Below are the code and all the weights of a small trained network. Each question names an input and a target symbol and asks about switching units off, where a switched-off unit gives its printed mean instead of its output.

import numpy as np


def w(rows, s, z=0):
    codes = np.array(rows[::2]) - 128.0
    scale = np.full(codes.shape[1], s)
    scale[-1] = z or s
    return codes * scale


def norm(h):
    return h / np.sqrt((h * h).mean(-1, keepdims=True) + 1e-5)


def f(y):
    return y / 2 * (1 + np.tanh(0.7978845608 * (y + 0.044715 * y**3)))


def softmax(a):
    e = np.exp(a - a.max(-1, keepdims=True))
    return e / e.sum(-1, keepdims=True)


def log_softmax(a):
    a = a - a.max(-1, keepdims=True)
    return a - np.log(np.exp(a).sum(-1, keepdims=True))


def net(x, mask):
    ids = ['βγδεζηθλμξπστφψ'.index(c) for c in x.split()]
    T = len(ids)
    res = E[ids] + P[:T]
    u = 0
    for l in range(2):
        q, k, v = (norm(res) @ M[l].T for M in (Q, K, V))
        z = softmax(np.where(np.tri(T) > 0, q @ k.T / 2**0.5, -1e9)) @ v
        res = res + np.where(mask[u], z, O[l][:, -1]) @ O[l][:, :-1]
        u += 1
        y = f(norm(res) @ A[l][:, :-1].T + A[l][:, -1])
        res = res + np.where(mask[u : u + 4], y, B[l][:, -1]) @ B[l][:, :-1]
        u += 4
    return log_softmax(norm(res)[-1] @ U[:, :-1].T + U[:, -1])


Q, K, V, O, A, B = {}, {}, {}, {}, {}, {}
E = w([
[142,142,158,118,109],'β',
[141,160,31,136,129],'γ',
[156,151,166,133,128],'δ',
[87,91,122,119,75],'ε',
[146,185,27,134,150],'ζ',
[109,141,116,107,142],'η',
[96,44,164,73,81],'θ',
[251,199,172,242,179],'λ',
[129,150,145,115,176],'μ',
[141,61,192,118,91],'ξ',
[114,140,133,104,154],'π',
[95,127,104,106,117],'σ',
[123,119,128,34,154],'τ',
[122,175,80,137,128],'φ',
[195,179,122,131,195],'ψ',
],0.028)
P = w([
[239,3,147,179,89],'0',
[124,206,113,114,157],'1',
[97,182,98,108,121],'2',
[110,173,130,109,150],'3',
[107,175,113,107,138],'4',
[100,168,109,110,131],'5',
[100,166,107,110,127],'6',
[97,157,106,110,128],'7',
[103,166,111,108,136],'8',
[95,154,102,110,122],'9',
[90,150,102,109,120],'10',
],0.006)
Q[0] = w([
[43,202,243,170,77],'0.h1',
[255,16,143,126,70],'0.h1',
],0.0061)
K[0] = w([
[97,71,7,218,164],'0.h1',
[2,251,242,105,128],'0.h1',
],0.0096)
V[0] = w([
[130,192,166,180,82],'0.h1',
[190,166,144,1,87],'0.h1',
],0.0095)
O[0] = w([
[170,91,121,120,8,86],'0.h1',
[136,175,134,37,67,253],'0.h1',
],0.014,0.0016)
A[0] = w([
[109,190,223,135,166,145],'0.n1',
[96,238,243,254,49,149],'0.n2',
[17,240,170,254,41,130],'0.n3',
[7,188,103,95,57,253],'0.n4',
],0.0063,0.0049)
B[0] = w([
[119,114,105,204,10,145],'0.n1',
[1,14,215,99,48,145],'0.n2',
[119,28,229,70,148,161],'0.n3',
[163,169,164,199,141,254],'0.n4',
],0.0097,0.0091)
Q[1] = w([
[11,166,175,164,145],'1.h1',
[154,61,162,58,109],'1.h1',
],0.013)
K[1] = w([
[77,2,138,157,181],'1.h1',
[60,222,243,47,10],'1.h1',
],0.0073)
V[1] = w([
[210,172,99,91,1],'1.h1',
[180,45,86,137,119],'1.h1',
],0.0083)
O[1] = w([
[172,50,109,65,113,251],'1.h1',
[131,70,245,139,242,173],'1.h1',
],0.012,0.0026)
A[1] = w([
[84,139,171,188,163,195],'1.n1',
[63,172,142,102,95,182],'1.n2',
[130,173,159,131,119,88],'1.n3',
[76,73,189,251,184,2],'1.n4',
],0.012,0.007)
B[1] = w([
[113,41,110,126,51,254],'1.n1',
[106,11,204,79,162,191],'1.n2',
[168,168,233,78,139,138],'1.n3',
[156,219,89,113,172,203],'1.n4',
],0.013,0.0069)
U = w([
[162,149,107,69,51,72],'β',
[103,99,68,172,154,254],'γ',
[174,135,117,96,73,108],'δ',
[124,151,182,189,190,113],'ε',
[130,109,95,145,83,236],'ζ',
[52,146,120,120,159,107],'η',
[109,105,135,81,177,118],'θ',
[208,138,132,205,68,164],'λ',
[103,125,141,171,113,166],'μ',
[196,122,170,121,97,42],'ξ',
[60,187,144,76,109,66],'π',
[55,141,124,197,114,75],'σ',
[106,151,106,5,162,97],'τ',
[193,66,144,125,204,48],'φ',
[172,174,184,109,141,181],'ψ',
],0.021,0.0077)

Each question gives the input, a string of symbols that net reads in full, and the target symbol t.
The units are the heads (2 rows each of Q, K, V and O) and the neurons (one row each of A and B). Each row of codes is followed by its name. A weight is (code - 128) times the scale printed after its matrix; where a second scale follows, it is the last column's (O, A, B and U).
mask holds one flag per unit, layer by layer, with each layer's heads first. A switched-off unit (its flag False) gives its mean, the last column of its rows in O or B, instead of its output. The means were averaged over made-up inputs and are rounded, as every weight is.
A unit's drop is (log p(t) with every unit on - log p(t) with that unit switched off) / (log p(t) with every unit on - log p(t) with every unit switched off).
The circuit of an input: a set's keep is (log p(t) with only the set's units on - log p(t) with every unit switched off) / (log p(t) with every unit on - log p(t) with every unit switched off). Starting from all 10 units, units are removed one at a time, each time the one whose removal leaves the highest keep (on an exact tie, the one counted first), for as long as the keep stays at least 0.8.
units of the circuit, in order: the units of the circuit, biggest drop first
top k neurons: the k neurons with the biggest drops, biggest first
k most important neurons of layer l: the k neurons of layer l with the biggest drops, biggest first
input γ β φ ε τ ψ ε ε ξ φ φ, target γ: 2 most important neurons of layer 1 -> 1.n1, 1.n2
input φ γ γ ζ γ γ ζ σ, target φ: top 4 neurons -> 0.n1, 0.n4, 1.n1, 1.n4
input ε φ φ σ ε ψ σ φ μ φ σ, target ε: 2 most important neurons of layer 0 -> 0.n4, 0.n1
input π τ π γ η φ β μ μ, target π: units of the circuit, in order -> 1.h1
input ψ μ φ, target ψ: units of the circuit, in order -> 0.n4, 1.n3
input ζ γ φ φ μ, target ζ: units of the circuit, in order -> 1.n1, 0.n1
input φ γ π δ γ γ φ σ φ, target φ: units of the circuit, in order -> 1.h1, 0.h1
input β γ β η λ η, target β: units of the circuit, in order -> 0.h1, 1.h1
input τ θ ε β φ π θ ψ τ γ φ, target τ: units of the circuit, in order -> 1.n1, 1.n2
input ψ η φ λ γ γ τ φ γ σ, target ψ: top 2 neurons -> 0.n4, 1.n1
input ψ γ ε σ, target ψ: top 2 neurons -> 0.n4, 0.n2
input ε μ φ η β ε ψ ε π, target ε: top 3 neurons -> 1.n4, 0.n1, 0.n2
input γ ε π ε φ ε ψ σ ψ π σ, target γ: top 3 neurons -> 1.n1, 0.n4, 1.n4
input β τ δ η π, target β: units of the circuit, in order -> 0.h1
input γ ψ φ γ θ γ φ η, target γ: units of the circuit, in order -> 0.h1, 1.n1, 1.n2, 0.n2
input σ φ ψ φ η φ β μ μ, target σ: units of the circuit, in order -> 0.h1, 1.h1
input π φ φ, target π: units of the circuit, in order -> 1.h1, 1.n2, 1.n3
input φ δ η, target φ: units of the circuit, in order -> 1.h1, 0.h1
input ε φ φ φ φ φ γ μ, target ε: top 3 neurons -> 1.n4, 0.n1, 0.n4
input π φ φ φ β ψ ε ψ, target β: units of the circuit, in order -> 1.h1, 0.h1
input η τ φ ψ γ ψ π, target η: units of the circuit, in order -> 0.h1, 1.h1
input ε β θ, target β: units of the circuit, in order -> 0.h1
input φ γ π φ μ, target φ: top 2 neurons -> 0.n4, 1.n4
input γ ξ φ φ ε σ, target γ: 3 most important neurons of layer 0 -> 0.n4, 0.n3, 0.n2
input φ ε γ φ μ π ε π π η, target φ: top 3 neurons -> 0.n1, 0.n4, 1.n1
input φ δ φ μ, target φ: top 3 neurons -> 0.n4, 0.n3, 1.n4
input λ τ ζ φ φ γ γ φ, target λ: units of the circuit, in order -> 0.n4
input ε γ φ ε ε β μ ψ β ζ η, target ε: top 3 neurons -> 0.n4, 1.n4, 0.n1
input ε τ σ, target ε: top 2 neurons -> 0.n4, 1.n4
